[ 22.2  82.7  41.9  25.9  12.0  51.4  33.7  54.8  13.1  -1.2  16.9  49.9
   3.8 -35.3  52.8  36.4  54.6  56.0   8.9  44.5  -6.0  30.1  -9.5  47.3
  33.8  66.0  -4.0  16.9  47.0  43.5  77.0  37.8  45.6  68.4  -3.2  83.0
  47.1  49.3  55.3  17.7   7.5  62.5  48.3  77.1 -18.8  55.2  59.3  46.8
  41.4  30.8  61.7  16.8  22.8  62.5  89.2  71.0] = daz
[ 22.3  82.9  42.1  26.0  12.1  51.6  33.8  55.0  13.2  -1.2  17.0  50.1
   3.9 -35.4  52.9  36.5  54.8  56.1   8.9  44.6  -6.0  30.2  -9.5  47.4
  33.9  66.1  -4.0  16.9  47.1  43.6  77.1  37.9  45.7  68.6  -3.2  83.2
  47.2  49.4  55.5  17.7   7.6  62.6  48.4  77.2 -18.8  55.3  59.4  46.9
  41.5  30.9  61.9  16.9  22.8  62.7  89.4  71.1] = Kuz
[ 22.2  82.8  41.9  25.9  12.0  51.4  33.7  54.8  13.1  -1.3  16.9  49.9
   3.8 -35.4  52.8  36.4  54.6  56.0   8.8  44.5  -6.1  30.1  -9.5  47.2
  33.8  66.0  -4.1  16.8  46.9  43.4  77.0  37.8  45.6  68.4  -3.3  83.0
  47.0  49.3  55.3  17.6   7.5  62.4  48.3  77.1 -18.8  55.2  59.3  46.8
  41.4  30.8  61.8  16.8  22.7  62.5  89.3  71.0] = Vul
[ 22.4  83.0  42.1  26.0  12.1  51.6  33.9  55.0  13.2  -1.1  17.0  50.1
   3.8 -35.3  52.9  36.5  54.8  56.1   8.9  44.6  -6.0  30.2  -9.5  47.3
  33.9  66.1  -3.9  16.9  47.1  43.6  77.1  38.0  45.7  68.6  -3.1  83.2
  47.2  49.5  55.5  17.7   7.6  62.6  48.5  77.2 -18.8  55.3  59.4  47.0
  41.5  30.9  61.9  16.9  22.8  62.7  89.5  71.1] = Dagum
[ 34.3 -26.3  14.6  30.6  44.5   5.1  22.8   1.7  43.4  57.7  39.6   6.6
  52.7  91.9   3.7  20.1   1.8   0.5  47.7  12.0  62.6  26.4  66.0   9.3
  22.7  -9.5  60.5  89.4   9.5  13.1 -20.5  18.7  10.9 -11.9  59.8 -26.5
   9.5   7.2   1.2  38.9  49.0  -5.9   8.2 -20.6  75.3   1.3  -2.8   9.7
  15.1  25.7  -5.3  39.7  33.8  -6.0 -32.8 -14.5] = fom
[  8.8  44.5  -6.1  30.1  -9.3  47.2  33.8  66.0  -4.1  16.8  39.7   6.6
  52.8  92.1   3.8  20.2  54.7  56.1  47.8  12.0  62.7  26.5  66.2   9.3
  22.8  -9.4  60.7  39.8   9.6  13.1 -20.5  18.7  11.0 -11.9  59.9 -26.5
   9.5   7.2   1.2  38.9  49.1  -5.9   8.3 -20.5  75.5   1.4  -2.7   9.7
  15.2  25.8  -5.2  39.8  33.9  -6.0 -32.8 -14.4] = pav
[ 22.3  82.9  42.1  26.1  44.5  51.6  33.8  55.0  13.2  -1.1  17.0  50.1
   4.0 -35.3  52.9  36.5  54.8  56.2   9.0  44.7  -5.9  26.4  66.0  47.5
  22.7  66.2  -4.0  17.0  47.1  43.6  77.2  37.9  45.8 -11.9  -3.2  83.2
  47.2  49.4  55.5  17.8   7.6  62.6  48.4  77.2 -18.7  55.4  59.4  46.9
  41.5  31.0  61.9  16.9  22.9  62.7  89.4  71.2] = bubi
[ 22.3  82.9  42.1  26.1  12.1  51.6  33.8  55.0  13.2  -1.1  17.0  50.1
   4.0 -35.3  52.9  36.5  54.8  56.2   9.1  44.7  -5.9  30.2  -9.4  47.5
  34.0  66.2  -4.0  17.0  47.1  43.6  77.2  37.9  45.8  68.6  -3.2  83.2
  47.2  49.4  55.5  17.8   7.6  62.6  48.4  77.2 -18.7  55.4  59.4  46.9
  41.5  31.0  61.9  16.9  22.9  62.7  89.4  71.2] = mulid
[ 34.2 -26.4  14.5  30.5  44.5   5.0  22.7   1.6  43.4  57.7  39.6   6.5
  52.7  91.9   3.7  20.1   1.8   0.4  47.6  11.9  62.5  26.4  66.0   9.2
  22.6  -9.5  60.5  39.6   9.5  13.0 -20.6  18.6  10.9 -12.0  59.7 -26.6
   9.4   7.1   1.1  38.8  49.0  61.9  62.6  48.4  77.2  46.9  59.4  41.5
 -18.7  55.4  31.0  39.7  33.8  -6.1 -32.9 -14.5] = bobet
loc: [89.5]
Dagum, 54
rest: [52.9 36.5 54.8 56.2  9.0]
[ 44.7  -5.9  26.4  66.0  47.5  22.7  66.2  -4.0  17.0  47.1  43.6  77.2
  37.9  45.8 -11.9  -3.2  83.2  47.2  49.4  55.5  17.8   7.6  62.6  48.4
  77.2 -18.7  55.4  59.4  46.9  41.5  31.0  61.9  16.9  22.9  62.7  89.4
  71.2]
rest: [33.9 66.1 -4.0]
[ 16.9  47.1  43.6  77.1  37.9  45.7  68.6  -3.2  83.2  47.2  49.4  55.5
  17.7   7.6  62.6  48.4  77.2 -18.8  55.3  59.4  46.9  41.5  30.9  61.9
  16.9  22.8  62.7  89.4  71.1]
which: [ 22.3  82.9  42.1  26.1  12.1  51.6  33.8  55.0  13.2  -1.1  17.0  50.1
   4.0 -35.3  52.9  36.5  54.8  56.2   9.1  44.7  -5.9  30.2  -9.4  47.5
  34.0  66.2  -4.0  17.0  47.1  43.6  77.2  37.9  45.8  68.6  -3.2  83.2
  47.2  49.4  55.5  17.8   7.6  62.6  48.4  77.2 -18.7  55.4  59.4  46.9
  41.5  31.0  61.9  16.9  22.9  62.7  89.4  71.2]
mulid
start: [ 8.8 44.5 -6.1 30.1 -9.5 47.2 33.8 66.0 -4.1 16.8]
Vul, 18

[-19.0  -3.3  43.8  59.1 -39.9  14.3  18.2 -29.0  18.2  -3.9   5.3 -24.2
  92.6  -5.8 -17.6 -27.7]  fom
[  5.8  15.8  68.2  57.0  51.5 -35.2 -19.7 -30.2  20.5   8.4  14.2 -25.8
  32.4   3.4  18.1  55.6]  daz
[ 64.1   9.6  -2.4 -53.2 -45.6 -36.3 -11.2  39.6  43.9 -54.2 -25.4   5.6
  20.1  -6.1 -26.8 -21.7]  pav
[-15.7 -12.1 -35.9 -45.9  -7.2  69.6  27.5  45.3  29.9 -29.3  -4.7 -15.5
  31.0  25.3  36.6  52.2]  bubi
[ -6.6  -6.2 -56.6 -21.1  23.7 -44.3   7.3  54.0  19.6  14.8 -13.4  28.9
 -65.5  49.6  11.6 -38.8]  mulid
[ 38.4  17.2  11.0 -10.4 -35.4 -13.6   5.8  28.3  72.1 -30.8 -68.9  -4.2
  46.2  15.8  39.5  11.8]  Vul
[-15.7 -12.1 -35.9 -45.8  -7.2  44.7  57.6 -11.2 -11.4  -1.0  54.4 -22.7
  25.9  29.1  36.0  58.5]  Dagum
[ 39.0  21.8  58.8  -8.6  -7.5   9.9  -5.9 -23.6  38.7 -41.2 -17.9 -31.1
  51.2 -38.9  14.3  65.4]  kos
[ -0.9  54.4  37.9  32.6  36.3 -19.4 -77.6  31.4  47.3 -13.8 -69.7 -10.2
   3.4  21.4  -5.1  -3.0]  Zisab
[ 20.0  23.1  16.7 -12.5   8.0  19.0 -56.1 -13.0 -18.4   7.2 -84.7  26.0
 -44.1 -35.4  38.4  35.5]  bobet
[ 17.7 -40.9 -28.3 -23.0  -0.3   5.7  32.7  38.4  26.4  14.5 -65.9  12.2
 -64.9   6.9  53.1 -28.7]  Kuz
[  9.3  19.8  34.4  50.2 -57.6 -25.6  37.8 -51.1   5.1  11.2  11.5  -5.5
  80.1  -8.1   7.9 -17.2]  Tep
start: [-1.0 54.4]
Dagum, 9
start: [38.4 26.4 14.5]
Kuz, 7
rest: [ 8.0 19.0]
[-56.1 -13.0 -18.4   7.2 -84.7  26.0 -44.1 -35.4  38.4  35.5]
start: [25.3 36.6]
bubi, 13
rest: [-15.7 -12.1 -35.9 -45.9  -7.2]
[ 69.6  27.5  45.3  29.9 -29.3  -4.7 -15.5  31.0  25.3  36.6  52.2]

[ -5.7  32.8  12.2  51.1  38.5 -38.9  55.6  46.5  29.2] = fom
[55.0 16.5 37.0 -1.9 51.2 88.1 -6.3  2.8 20.0] = pav
[54.9 16.4 37.0 -2.0 10.7 88.1 -6.4  2.7 19.9] = kos
[  2.7 -23.8  -7.1 -12.8  13.6  13.3 -18.6 -57.3 -44.0] = Tep
[55.0 16.5 37.1 -1.9 10.8 88.1 -6.3  2.9 20.1] = bubi
[ 37.0  -2.0  12.3  51.2  38.6 -38.8  55.7  46.6  29.3] = Kuz
loc: [51.1]
fom, 3
start: [-18.6 -57.3 -44.0]
Tep, 6
start: [37.0 -1.9]
pav, 2

[ 33.3  43.0  28.9 -38.4  28.9]  fom
[-13.6 -23.6  72.3  25.3  25.3]  kos
[ 33.2  43.0  28.9 -38.4  32.7]  Zisab
rest: [ 33.2  43.0  28.9 -38.4]
[32.7]
start: [ 33.3  43.0  28.9 -38.4]
fom, 0

[-43.5  21.7  19.1 -32.6 -51.8 -42.0  59.6  35.2   9.8   0.3 -41.9   7.8
  41.2  39.1]  mulid
[-58.7  40.0  25.2  58.5 -42.3 -40.9 -18.6  17.2 -23.0  32.8  73.9 -35.2
  39.2 -20.7]  pav
[ 23.6  25.5 -35.7 -24.5 -13.2  50.7 -51.9 -28.3 -24.0  -7.9  40.7 -55.9
   4.0  18.8]  Tep
[ 17.9   7.4 -17.7  -9.3  30.2 -32.6  18.4  -6.0   0.2 -20.1 -44.5  16.6
 -63.2   7.4]  Kuz
[-45.5 -41.8 -27.6 -83.6  23.6 -20.3  12.0  44.1  44.2 -91.8  -4.7 -11.9
  43.3 -39.0]  Vul
[-35.2 -26.2  52.9  44.0 -15.0  -6.4  -5.2  -5.9   0.2 -20.1 -44.5 -19.1
  20.1 -44.4]  bubi
loc: [-51.9]
Tep, 6
loc: [-41.9]
mulid, 10
rest: [ -5.9   0.2 -20.1 -44.5]
[-19.1  20.1 -44.4]

[ 27.8 -42.1  -4.9  27.4  33.9  -9.7  16.0  11.5 -23.5  13.8 -21.0  18.3
  10.9 -29.5  37.6 -25.4 -10.7  25.1 -22.3  -3.1 -15.4  19.1 -11.4 -63.1
  23.6   7.9] : bubi
[  2.4 -19.8 -14.4 -16.6  32.8  10.2   0.2   0.0 -26.6 -12.2   2.9   8.4
  -5.9  -1.7  10.2 -16.1 -15.2  12.4   2.2  23.8  21.7   7.7   3.6 -15.4
  18.7  -4.3] : Tep
[ 13.8 -21.0  18.3  10.9 -29.6  37.6 -25.4 -10.7  25.1 -22.3  -3.1   6.1
  -5.8   2.5   5.1 -11.0  -0.8  16.0   5.5  -9.2  22.3  15.7   2.9 -15.9
  12.2  -0.8] : mulid
[ 12.3  -2.2  13.1   8.9  18.3  -4.2  11.4  -4.8  19.8 -21.4   1.5   1.4
   5.7 -19.6  -2.8 -19.1   3.5  12.2  -5.1 -20.2  23.5  18.1  -2.8   3.4
  35.4 -15.6] : Vul
[  8.2 -20.6 -25.2 -24.1  65.5   5.5  -5.5  -2.3  -2.4 -27.2  -1.9  -1.5
 -22.6  -5.8   6.4  -9.5   2.1  16.7  10.3   4.5  14.5  41.4  13.4 -17.8
  24.0 -19.5] : bobet
[ 15.7  -9.5   4.9  22.5  11.4  -5.7   9.0  -5.7  18.7   4.8  -3.5   5.1
  26.5  13.0  -8.2 -23.5  -2.4  12.6   1.1  -9.9  29.3  20.9 -12.0  -3.1
   5.2 -15.9] : pav
loc: [5.2]
pav, 24
loc: [-19.5]
bobet, 25
rest: [-20.6 -25.2]
[-24.1  65.5   5.5  -5.5  -2.3  -2.4 -27.2  -1.9  -1.5 -22.6  -5.8   6.4
  -9.5   2.1  16.7  10.3   4.5  14.5  41.4  13.4 -17.8  24.0 -19.5]
loc: [-9.7]
bubi, 5
start: [ 13.8 -21.0  18.3  10.9 -29.5  37.6 -25.4 -10.7  25.1 -22.3  -3.1]
bubi, 9

[ 17.9  -4.9   1.0 -32.0] -> Vul
[-10.6  -8.9   1.0 -32.0] -> Zisab
[-10.6  -8.9   1.0 -32.1] -> kos
which: [-10.6  -8.9   1.0 -32.0]
Zisab
loc: [17.9]
Vul, 0
which: [-10.6  -8.9   1.0 -32.1]
kos

[-19.7 -63.0 -62.2   2.8  -1.0 -28.4 -40.7  20.8   5.6  19.7   9.7  -0.9
  13.5   6.3   0.3   9.5   4.5  12.7  37.7  12.9] -> fom
[  2.5   4.5   4.6 -11.8 -11.8 -28.2 -19.3 -37.7 -26.4 -35.8 -14.1   2.9
  10.1  15.5   8.3  -2.6   2.8   5.4 -27.1  -3.3] -> Kuz
[-13.7 -18.8 -15.3 -10.7  -2.6   6.9  21.0  -3.9   2.4   1.4  18.2   7.8
  -5.0   8.3  -0.9   3.9   1.5  -7.0 -13.4 -13.6] -> Tep
[14.5  3.7  9.1 -4.5  1.2 39.8 77.7 32.5 17.5 22.8 21.0 15.5 30.4 51.2
 16.6 10.5  6.8 22.0 -4.3 14.4] -> Dagum
[-12.9 -43.4 -48.7  -7.5 -10.6 -17.9  22.5  -4.8  -5.3   7.2   7.8   5.4
  15.0  21.4   8.1   5.1  -1.6  -4.6 -10.2 -34.1] -> pav
[10.0 21.8 36.3  8.1  9.3 67.6 65.6 77.9 20.3 28.4  7.5  6.8 18.3 -4.2
  3.3 -2.9  0.3  2.1 12.4  4.3] -> daz
loc: [12.4]
daz, 18
loc: [18.3]
daz, 12

[-17.4 -17.0 -19.9 -11.3 -24.2  22.5 -35.6 -22.0 -31.8  25.6   5.4 -33.5
  16.8]  Kuz
[-20.1  29.5   7.4  -3.3  32.8 -28.7  13.6  46.5 -29.5  27.6  -5.3   8.4
   2.4]  bobet
[-53.6  32.3  30.7  30.5 -11.5  11.1 -51.0  -7.0 -46.6  -3.2  60.7 -45.4
  24.1]  fom
[ 14.2   0.6  -9.9   6.5 -11.9  31.2  26.9  34.9  25.8  -6.3  32.1 -17.8
  -0.8]  Dagum
[-33.7   4.7  62.6  22.5  35.5 -13.4  11.4  28.4 -35.4  30.9  11.1 -30.2
  22.6]  mulid
[-37.3  57.7 -52.5 -70.5   6.3   3.7 -19.6  36.0  21.5 -50.1  45.3  -9.0
  18.2]  pav
[-33.7   4.7  62.6  22.5  35.5 -13.4 -14.1 -26.4  19.4 -37.7 -27.1  -6.9
  22.4]  daz
[-59.0   6.9  14.9   3.8 -11.2 -16.3  26.9  34.8  25.8  -2.8 -31.7  18.9
  25.0]  Vul
[-51.5  25.8  12.3 -33.8  30.2  14.9 -62.6 -30.0  49.2 -17.6  33.6 -10.3
  -7.2]  Zisab
rest: [26.9 34.8 25.8]
[ -2.8 -31.7  18.9  25.0]
rest: [-51.0  -7.0 -46.6  -3.2]
[ 60.7 -45.4  24.1]

[ 19.6 -17.1  13.1 -27.5 -10.4   8.9  16.6 -22.3   9.7  -2.8 -36.7  -2.5
  -4.9 -12.3  40.1 -18.5  25.5] -> mulid
[ 26.1 -13.1  -1.7 -17.7 -21.5  -6.5  -0.4 -18.5  11.8  25.5 -43.6  -2.3
  -9.9   1.5  12.5 -26.9  59.3] -> daz
[  2.4   9.3  19.1 -22.3  -1.4   9.9  18.0 -21.1  -6.7   6.9 -32.9  -6.1
  31.6  -4.9   9.0   4.3   2.8] -> Tep
[ 24.5 -13.6  14.4 -32.8 -15.9   6.7  17.0 -28.8   9.5  -9.1   2.5   5.4
 -14.1  -1.1  15.1 -22.3  41.2] -> fom
[ 22.8  -4.1  24.2 -41.6 -14.2  10.8  24.6 -38.8   2.7  16.4 -67.1 -16.4
   8.9  -3.4  19.3 -15.9  41.0] -> Dagum
[ -0.6  23.8  19.8  -4.4   2.7  13.0  19.3 -16.8  -5.1  -5.0 -21.6 -12.7
  25.6  -4.3   7.2   4.5  -8.8] -> bubi
[ 13.7  16.6  -5.0  -8.2 -17.0 -12.6  -7.7 -13.6  -5.4  49.8 -43.4  25.2
  13.1  -2.4   7.2  -6.4  56.1] -> bobet
[-16.0  28.4  35.0 -26.0  13.1  19.5  30.3 -23.0 -20.9   0.7 -28.6  -4.8
  80.2 -10.0   6.6  26.2 -32.9] -> Kuz
[-16.7  43.1   9.8  -3.3   4.1  -3.9   2.0  -8.4 -25.3  37.3 -28.6  -4.9
  76.0  -7.5  -0.3  26.2  -1.7] -> kos
[-22.3  23.9  19.8  -4.4  18.2  12.4  14.1  -3.5 -18.8  -9.1   5.4   2.5
  62.5  -5.9  -3.3  28.2 -47.9] -> Vul
[-17.3   9.3  19.0  -6.0  17.8  15.9  17.2  -2.9 -10.5 -24.4  11.1 -12.3
  40.1  -4.9  -2.5  20.3 -50.0] -> pav
[-23.9  33.7  11.1   2.9  14.7   3.3   5.3   1.8 -22.1   8.3   4.7  17.7
  69.3  -5.8  -5.3  30.7 -34.3] -> Zisab
loc: [-10.0]
Kuz, 13
rest: [ 2.5 62.5 -5.9]
[ -3.3  28.2 -47.9]
rest: [23.9 19.8 -4.4]
[ 18.2  12.4  14.1  -3.5 -18.8  -9.1   5.4   2.5  62.5  -5.9  -3.3  28.2
 -47.9]
rest: [-28.6  -4.8]
[ 80.2 -10.0   6.6  26.2 -32.9]
start: [-12.3  40.1  -4.9  -2.5]
pav, 11
start: [-9.1  5.4  2.5]
Vul, 9

